Here is a tiny trained network, its code and every weight. The questions are about switching its units off for an input and a class, where a switched-off unit gives its printed mean instead of its output.

import numpy as np


def w(rows, s, z=0):
    codes = np.array(rows[::2]) - 128.0
    scale = np.full(codes.shape[1], s)
    scale[-1] = z or s
    return codes * scale


def norm(h):
    return h / np.sqrt((h * h).mean(-1, keepdims=True) + 1e-5)


def f(y):
    return np.maximum(y, 0)


def log_softmax(a):
    a = a - a.max(-1, keepdims=True)
    return a - np.log(np.exp(a).sum(-1, keepdims=True))


def net(x, mask):
    res = np.array(x, float).reshape(1, 5) / 4 @ E
    u = 0
    for l in range(3):
        y = f(norm(res) @ A[l][:, :-1].T + A[l][:, -1])
        res = res + np.where(mask[u : u + 7], y, B[l][:, -1]) @ B[l][:, :-1]
        u += 7
    return log_softmax(norm(res)[-1] @ U[:, :-1].T + U[:, -1])


A, B = {}, {}
E = w([
[54,206,140,149,208,57,135,72,254,93,193],'x0',
[58,61,142,94,150,56,73,91,166,77,119],'x1',
[89,228,110,162,58,149,158,145,149,25,55],'x2',
[69,152,75,157,71,166,94,166,73,99,37],'x3',
[158,215,23,174,116,192,45,162,131,37,88],'x4',
],0.0056)
A[0] = w([
[126,109,155,92,129,179,111,153,116,116,113,79],'L0N1',
[109,122,177,148,64,43,143,127,160,25,65,63],'L0N2',
[134,127,124,150,2,193,80,172,28,68,61,6],'L0N3',
[107,8,139,101,213,69,70,68,158,129,156,2],'L0N4',
[114,82,222,112,21,46,191,135,151,45,78,19],'L0N5',
[160,109,178,96,161,102,170,86,118,154,190,84],'L0N6',
[219,135,82,121,147,184,84,153,74,114,177,59],'L0N7',
],0.0045,0.0053)
B[0] = w([
[118,142,88,103,139,139,150,129,126,126,123,138],'L0N1',
[123,153,134,116,121,153,115,34,71,118,148,188],'L0N2',
[116,81,82,70,82,148,131,182,193,189,11,255],'L0N3',
[90,70,91,1,140,56,9,146,110,150,172,229],'L0N4',
[171,133,140,59,132,157,157,18,96,101,165,177],'L0N5',
[58,114,45,200,78,110,102,124,158,145,68,251],'L0N6',
[187,106,122,162,148,162,111,43,121,155,107,195],'L0N7',
],0.0059,0.0032)
A[1] = w([
[87,184,104,111,96,142,74,135,103,73,81,114],'L1N1',
[99,92,161,130,115,99,161,105,37,111,121,85],'L1N2',
[92,116,187,118,213,9,202,76,208,140,229,63],'L1N3',
[90,165,167,175,173,103,205,142,232,141,199,3],'L1N4',
[129,146,128,102,150,121,118,155,119,131,135,81],'L1N5',
[254,152,152,150,189,180,113,169,119,123,159,61],'L1N6',
[116,32,180,51,240,1,76,159,153,117,174,43],'L1N7',
],0.0051,0.0052)
B[1] = w([
[112,95,97,158,109,70,161,144,116,76,104,190],'L1N1',
[127,149,167,68,132,161,164,165,129,114,150,150],'L1N2',
[200,158,205,106,157,127,72,129,147,190,13,253],'L1N3',
[204,206,183,166,180,105,153,173,140,125,25,172],'L1N4',
[109,118,141,135,140,143,138,117,166,142,145,128],'L1N5',
[104,110,52,79,199,206,141,45,140,109,251,151],'L1N6',
[83,78,71,51,105,2,21,99,172,188,155,239],'L1N7',
],0.0053,0.0059)
A[2] = w([
[26,202,87,233,124,69,90,175,160,10,116,3],'L2N1',
[127,71,164,119,129,99,191,179,78,162,156,73],'L2N2',
[62,223,79,145,158,141,112,126,158,3,155,70],'L2N3',
[82,39,216,90,129,73,181,188,54,196,148,70],'L2N4',
[49,167,129,97,114,131,148,90,102,4,117,119],'L2N5',
[65,69,140,109,175,86,93,96,159,124,181,62],'L2N6',
[147,113,125,153,160,173,109,73,109,148,129,60],'L2N7',
],0.0056,0.0048)
B[2] = w([
[117,101,85,254,117,5,91,117,171,108,106,241],'L2N1',
[27,183,157,167,151,164,63,190,107,94,155,172],'L2N2',
[36,97,148,200,95,54,178,167,160,63,181,234],'L2N3',
[40,199,179,132,115,156,76,187,151,75,203,254],'L2N4',
[166,53,158,163,145,63,203,57,109,61,171,225],'L2N5',
[106,80,63,87,103,101,112,143,107,140,175,238],'L2N6',
[142,103,144,158,142,96,160,106,63,144,147,150],'L2N7',
],0.0055,0.0034)
U = w([
[104,113,177,76,99,123,212,36,87,51,123,99],'0',
[61,151,220,102,109,206,132,228,74,172,194,67],'1',
[207,92,56,163,189,212,117,83,58,182,204,85],'2',
[87,134,70,245,112,29,146,117,166,34,101,153],'3',
[184,242,212,159,217,92,154,105,187,174,88,96],'4',
[85,71,137,51,165,37,24,96,153,181,185,213],'5',
[136,94,42,118,59,192,122,225,87,128,3,188],'6',
[145,204,81,158,177,178,197,108,179,84,228,3],'7',
],0.011,0.0037)

Each question gives the input, the list of numbers given to net, and the class t.
The units are the neurons (one row each of A and B). Each row of codes is followed by its name. A weight is (code - 128) times the scale printed after its matrix; where a second scale follows, it is the last column's (A, B and U).
mask holds one flag per neuron, layer by layer. A switched-off neuron (its flag False) gives its mean, the last column of its row in B, instead of its output. The means were averaged over made-up inputs and are rounded, as every weight is.
A unit's drop is (log p(t) with every unit on - log p(t) with that unit switched off) / (log p(t) with every unit on - log p(t) with every unit switched off).
The circuit of an input: a set's keep is (log p(t) with only the set's units on - log p(t) with every unit switched off) / (log p(t) with every unit on - log p(t) with every unit switched off). Starting from the 12 units with the biggest drops (on a tie, the unit counted first), units are removed one at a time, each time the one whose removal leaves the highest keep (on an exact tie, the one counted first), for as long as the keep stays at least 0.8.
circuit, biggest first: the units of the circuit, biggest drop first
unit that matters most: the unit with the biggest drop
k most important neurons: the k neurons with the biggest drops, biggest first
k most important neurons of layer l: the k neurons of layer l with the biggest drops, biggest first
drop when u is switched off: that unit's drop, to one decimal
input [6,-4,-2,-2,6], class 7: circuit, biggest first -> L0N6, L1N7
input [-6,5,1,2,-8], class 1: circuit, biggest first -> L2N4, L1N2, L2N2
input [-4,-8,3,-8,-2], class 2: unit that matters most -> L1N6
input [2,-6,5,5,-6], class 0: 2 most important neurons of layer 0 -> L0N6, L0N5
input [3,0,8,6,-7], class 0: 2 most important neurons -> L0N5, L0N2
input [6,-6,-5,3,5], class 7: circuit, biggest first -> L0N6, L1N6, L1N7
input [7,-4,-6,-2,3], class 4: circuit, biggest first -> L1N4, L1N3
input [-4,-5,-5,1,7], class 2: circuit, biggest first -> L0N7, L1N6
input [4,-6,-2,-6,5], class 7: 3 most important neurons of layer 1 -> L1N6, L1N7, L1N3
input [-1,-3,-8,6,-7], class 1: 2 most important neurons -> L2N4, L2N2
input [2,-3,0,-4,-7], class 4: 3 most important neurons -> L1N3, L1N4, L0N3
input [-4,7,8,-8,-4], class 0: 2 most important neurons -> L0N5, L0N2
input [6,2,4,-7,-1], class 4: 2 most important neurons -> L1N3, L1N4
input [6,5,8,2,-6], class 0: 3 most important neurons of layer 0 -> L0N5, L0N2, L0N6
input [-1,0,6,8,3], class 3: circuit, biggest first -> L2N1
input [7,-7,-4,-8,-1], class 4: 2 most important neurons of layer 1 -> L1N4, L1N3
input [-7,-6,-5,-6,-8], class 1: drop when L2N4 is switched off -> 0.1
input [3,2,6,-6,-2], class 4: drop when L1N3 is switched off -> 0.2
input [-8,2,3,4,-8], class 1: drop when L2N4 is switched off -> 0.4
input [4,-6,-4,-5,6], class 7: most important neuron of layer 0 -> L0N4
